Here is a tiny trained network, its code and every weight. The questions are about switching its units off for an input and a class, where a switched-off unit gives its printed mean instead of its output.

import numpy as np


def w(rows, s, z=0):
    codes = np.array(rows[::2]) - 128.0
    scale = np.full(codes.shape[1], s)
    scale[-1] = z or s
    return codes * scale


def f(y):
    return np.maximum(y, 0)


def log_softmax(a):
    a = a - a.max(-1, keepdims=True)
    return a - np.log(np.exp(a).sum(-1, keepdims=True))


def net(x, mask):
    res = np.array(x, float).reshape(1, 3) / 4 @ E
    y = f(res @ A[0][:, :-1].T + A[0][:, -1])
    res = res + np.where(mask, y, B[0][:, -1]) @ B[0][:, :-1]
    return log_softmax(res[-1] @ U[:, :-1].T + U[:, -1])


A, B = {}, {}
E = w([
[223,188,251,112,80],'x0',
[170,184,80,222,59],'x1',
[124,26,166,233,143],'x2',
],0.012)
A[0] = w([
[107,223,45,116,86,52],'n0',
[85,62,176,46,207,87],'n1',
[101,77,143,57,196,195],'n2',
[73,109,1,125,181,21],'n3',
[39,88,100,94,147,80],'n4',
[127,54,135,180,137,39],'n5',
[122,128,14,173,42,145],'n6',
[63,142,144,13,156,35],'n7',
[132,191,71,45,136,27],'n8',
[88,65,11,97,111,3],'n9',
],0.0093,0.0038)
B[0] = w([
[94,30,154,254,159,217],'n0',
[229,133,48,216,109,242],'n1',
[194,174,76,143,122,237],'n2',
[203,75,224,130,81,255],'n3',
[173,121,143,93,98,215],'n4',
[32,29,203,169,151,192],'n5',
[233,164,79,127,72,238],'n6',
[121,118,148,219,226,218],'n7',
[55,2,212,213,92,210],'n8',
[158,165,218,35,103,229],'n9',
],0.0074,0.01)
U = w([
[162,193,90,182,138,155],'0',
[148,184,250,50,90,120],'1',
[8,106,183,197,160,98],'2',
[120,181,96,103,127,254],'3',
[30,182,129,83,137,63],'4',
],0.012,0.0077)

Each question gives the input, the list of numbers given to net, and the class t.
The units are the neurons (one row each of A and B). Each row of codes is followed by its name. A weight is (code - 128) times the scale printed after its matrix; where a second scale follows, it is the last column's (A, B and U).
mask holds one flag per neuron, in row order. A switched-off neuron (its flag False) gives its mean, the last column of its row in B, instead of its output. The means were averaged over made-up inputs and are rounded, as every weight is.
A unit's drop is (log p(t) with every unit on - log p(t) with that unit switched off) / (log p(t) with every unit on - log p(t) with every unit switched off).
The circuit of an input: a set's keep is (log p(t) with only the set's units on - log p(t) with every unit switched off) / (log p(t) with every unit on - log p(t) with every unit switched off). Starting from all 10 units, units are removed one at a time, each time the one whose removal leaves the highest keep (on an exact tie, the one counted first), for as long as the keep stays at least 0.8.
circuit, biggest first: the units of the circuit, biggest drop first
most important unit: the unit with the biggest drop
k most important neurons: the k neurons with the biggest drops, biggest first
drop of u: that unit's drop, to one decimal
input [-4,2,-8], class 2: most important unit : n0
input [-7,-8,-6], class 0: 3 most important neurons : (n1 n7 n2)
input [-5,-3,0], class 1: 2 most important neurons : (n9 n3)
input [1,1,0], class 3: 2 most important neurons : (n3 n9)
input [3,-4,-7], class 2: circuit, biggest first : (n8 n7)
input [-1,2,3], class 3: 3 most important neurons : (n8 n0 n7)
input [-6,5,-6], class 1: circuit, biggest first : (n9 n3)
input [-5,-6,-1], class 0: 3 most important neurons : (n1 n2 n7)
input [-4,-8,-6], class 0: 2 most important neurons : (n1 n2)
input [-7,1,-8], class 2: 3 most important neurons : (n0 n8 n7)
input [1,-3,2], class 3: circuit, biggest first : (n0 n8 n3)
input [-8,-2,-2], class 1: 2 most important neurons : (n9 n3)
input [1,-1,-2], class 3: 2 most important neurons : (n3 n9)
input [-7,0,6], class 1: most important unit : n9
input [4,-8,-8], class 0: 2 most important neurons : (n1 n2)
input [-4,-6,0], class 0: drop of n1 : 0.7
input [2,3,1], class 3: drop of n0 : 0.2
input [-2,2,-4], class 2: drop of n6 : -0.1
